Below is a small trained network, with its code and all its weights. Each question gives an input and a target symbol and asks what happens when units are switched off, that is, made to give their printed mean instead of their output.

import numpy as np


def w(rows, s, z=0):
    codes = np.array(rows[::2]) - 128.0
    scale = np.full(codes.shape[1], s)
    scale[-1] = z or s
    return codes * scale


def f(y):
    return y / 2 * (1 + np.tanh(0.7978845608 * (y + 0.044715 * y**3)))


def softmax(a):
    e = np.exp(a - a.max(-1, keepdims=True))
    return e / e.sum(-1, keepdims=True)


def log_softmax(a):
    a = a - a.max(-1, keepdims=True)
    return a - np.log(np.exp(a).sum(-1, keepdims=True))


def net(x, mask):
    ids = ['εηθπστφω'.index(c) for c in x.split()]
    T = len(ids)
    res = E[ids] + P[:T]
    r = res
    for j in range(2):
        rows = slice(3 * j, 3 * j + 3)
        q, k, v = (r @ M[0][rows].T for M in (Q, K, V))
        z = softmax(np.where(np.tri(T) > 0, q @ k.T / 3**0.5, -1e9)) @ v
        o = O[0][rows]
        res = res + np.where(mask[j], z, o[:, -1]) @ o[:, :-1]
    y = f(res @ A[0][:, :-1].T + A[0][:, -1])
    res = res + np.where(mask[2:14], y, B[0][:, -1]) @ B[0][:, :-1]
    return log_softmax(res[-1] @ U[:, :-1].T + U[:, -1])


Q, K, V, O, A, B = {}, {}, {}, {}, {}, {}
E = w([
[150,62,80,110,82,108],'ε',
[97,92,137,133,103,61],'η',
[68,82,94,112,131,118],'θ',
[169,129,58,135,38,148],'π',
[8,123,143,136,143,75],'σ',
[130,159,201,113,154,174],'τ',
[148,151,126,50,198,149],'φ',
[198,146,211,113,134,92],'ω',
],0.015)
P = w([
[28,186,114,244,254,32],'0',
[46,198,121,158,208,56],'1',
[61,181,131,140,188,76],'2',
[83,162,136,124,174,96],'3',
[102,149,144,111,159,113],'4',
[123,133,147,104,148,131],'5',
[138,121,153,92,134,143],'6',
[156,113,156,85,125,157],'7',
[174,106,157,81,112,172],'8',
[194,100,158,75,104,185],'9',
],0.0074)
Q[0] = w([
[194,106,90,218,146,128],'H0',
[163,181,138,189,123,180],'H0',
[131,151,141,46,85,130],'H0',
[96,106,103,91,237,218],'H1',
[135,29,217,186,168,108],'H1',
[126,210,255,154,126,159],'H1',
],0.019)
K[0] = w([
[161,100,101,173,130,133],'H0',
[147,205,80,195,136,132],'H0',
[99,107,158,32,58,135],'H0',
[57,119,80,84,213,227],'H1',
[76,50,155,117,70,66],'H1',
[130,205,253,146,156,151],'H1',
],0.021)
V[0] = w([
[100,156,99,115,54,138],'H0',
[129,152,102,115,53,128],'H0',
[147,204,49,98,1,147],'H0',
[237,145,64,176,31,209],'H1',
[121,116,145,125,86,144],'H1',
[109,75,176,41,85,168],'H1',
],0.0092)
O[0] = w([
[176,81,137,182,135,143,246],'H0',
[170,95,125,168,134,154,201],'H0',
[223,95,144,156,166,157,222],'H0',
[2,137,154,85,148,67,57],'H1',
[116,128,111,158,146,133,102],'H1',
[167,205,64,206,158,111,32],'H1',
],0.0077,0.0011)
A[0] = w([
[25,147,135,153,184,57,3],'N0',
[148,129,129,118,133,137,48],'N1',
[3,135,126,155,160,55,147],'N2',
[111,155,130,148,195,124,60],'N3',
[53,123,126,153,156,70,253],'N4',
[134,147,128,129,187,78,50],'N5',
[109,126,130,116,120,122,41],'N6',
[78,124,117,129,112,129,157],'N7',
[118,144,115,147,136,113,45],'N8',
[130,136,141,120,123,122,66],'N9',
[109,146,160,153,178,102,123],'N10',
[122,108,113,138,95,132,48],'N11',
],0.039,0.0054)
B[0] = w([
[191,131,202,98,46,70,171],'N0',
[45,98,206,141,125,121,135],'N1',
[107,8,44,156,237,213,254],'N2',
[200,176,125,73,112,211,140],'N3',
[64,253,158,106,78,99,251],'N4',
[112,97,109,48,166,38,139],'N5',
[128,189,173,154,130,132,121],'N6',
[145,193,152,130,95,73,193],'N7',
[47,179,137,90,167,160,114],'N8',
[132,143,144,127,180,138,120],'N9',
[168,164,109,231,172,97,135],'N10',
[186,86,162,143,156,138,172],'N11',
],0.026,0.0084)
U = w([
[51,173,68,157,157,158,192],'ε',
[119,208,106,141,3,75,224],'η',
[161,49,70,164,117,160,178],'θ',
[110,151,146,129,143,150,40],'π',
[119,160,107,140,140,146,3],'σ',
[149,198,121,166,167,179,37],'τ',
[132,163,106,64,152,141,28],'φ',
[123,160,117,158,193,84,48],'ω',
],0.0058,0.0045)

Each question gives the input, a string of symbols that net reads in full, and the target symbol t.
The units are the heads (3 rows each of Q, K, V and O) and the neurons (one row each of A and B). Each row of codes is followed by its name. A weight is (code - 128) times the scale printed after its matrix; where a second scale follows, it is the last column's (O, A, B and U).
mask holds one flag per unit, heads first, then neurons. A switched-off unit (its flag False) gives its mean, the last column of its rows in O or B, instead of its output. The means were averaged over made-up inputs and are rounded, as every weight is.
A unit's drop is (log p(t) with every unit on - log p(t) with that unit switched off) / (log p(t) with every unit on - log p(t) with every unit switched off).
The circuit of an input: a set's keep is (log p(t) with only the set's units on - log p(t) with every unit switched off) / (log p(t) with every unit on - log p(t) with every unit switched off). Starting from the 12 units with the biggest drops (on a tie, the unit counted first), units are removed one at a time, each time the one whose removal leaves the highest keep (on an exact tie, the one counted first), for as long as the keep stays at least 0.8.
circuit, biggest first: the units of the circuit, biggest drop first
most important unit: the unit with the biggest drop
top k neurons: the k neurons with the biggest drops, biggest first
heads that matter: for each layer, one digit per head in row order, 1 if its drop is at least 0.15 and else 0, layers parted by /
drop when u is switched off: that unit's drop, to one decimal
input ε σ σ η η π π τ π θ, target ε: circuit, biggest first	[N2; H0; N4; H1]
input ε ω σ θ π π π σ σ, target θ: circuit, biggest first	[N4; H1]
input θ θ σ η θ τ φ, target φ: heads that matter	10
input σ π σ, target η: circuit, biggest first	[H1; N2]
input ε ε η π ε ε, target θ: heads that matter	10
input π π τ π σ η ε π, target θ: most important unit	H0
input ω θ ε θ π, target ε: heads that matter	01
input η φ θ η φ π η, target θ: circuit, biggest first	[N4; H1]
input η θ σ π η η θ π η, target θ: circuit, biggest first	[H1; N4]
input π ε π ω σ π π τ η σ, target η: circuit, biggest first	[N2; H1]
input π φ τ σ π, target η: top 2 neurons	[N2; N7]
input π ω φ π θ η η, target η: circuit, biggest first	[N2; H1]
input η π π ε π π τ, target τ: top 4 neurons	[N3; N2; N10; N4]
input η ε ω η σ ε π, target ε: most important unit	N2
input π σ η τ π η φ ω, target ω: heads that matter	01
input θ θ θ θ, target θ: heads that matter	01
input η σ π ω ε σ σ η τ θ, target ε: heads that matter	10
input η π ε, target ε: circuit, biggest first	[N2; N4; H1]
input π φ ω ω ε, target ε: circuit, biggest first	[H1; N2; N4; H0]
input σ ω θ θ θ, target θ: most important unit	N4
input ε φ π φ ω, target ω: heads that matter	00
input π η ε π ω θ θ σ π, target θ: heads that matter	10
input ω φ π π τ θ η, target ε: heads that matter	10
input η ω π π ω η σ φ, target φ: top 3 neurons	[N5; N3; N2]
input η ε π τ π π π η, target η: drop when H1 is switched off	2.4
input τ ε π η η τ π, target η: drop when H0 is switched off	2.9
input θ σ π π θ, target η: drop when N7 is switched off	0.2
input ω π φ π φ τ θ σ ε ω, target π: drop when N8 is switched off	0.0
input η ε ω π η θ π τ, target τ: most important unit	H1
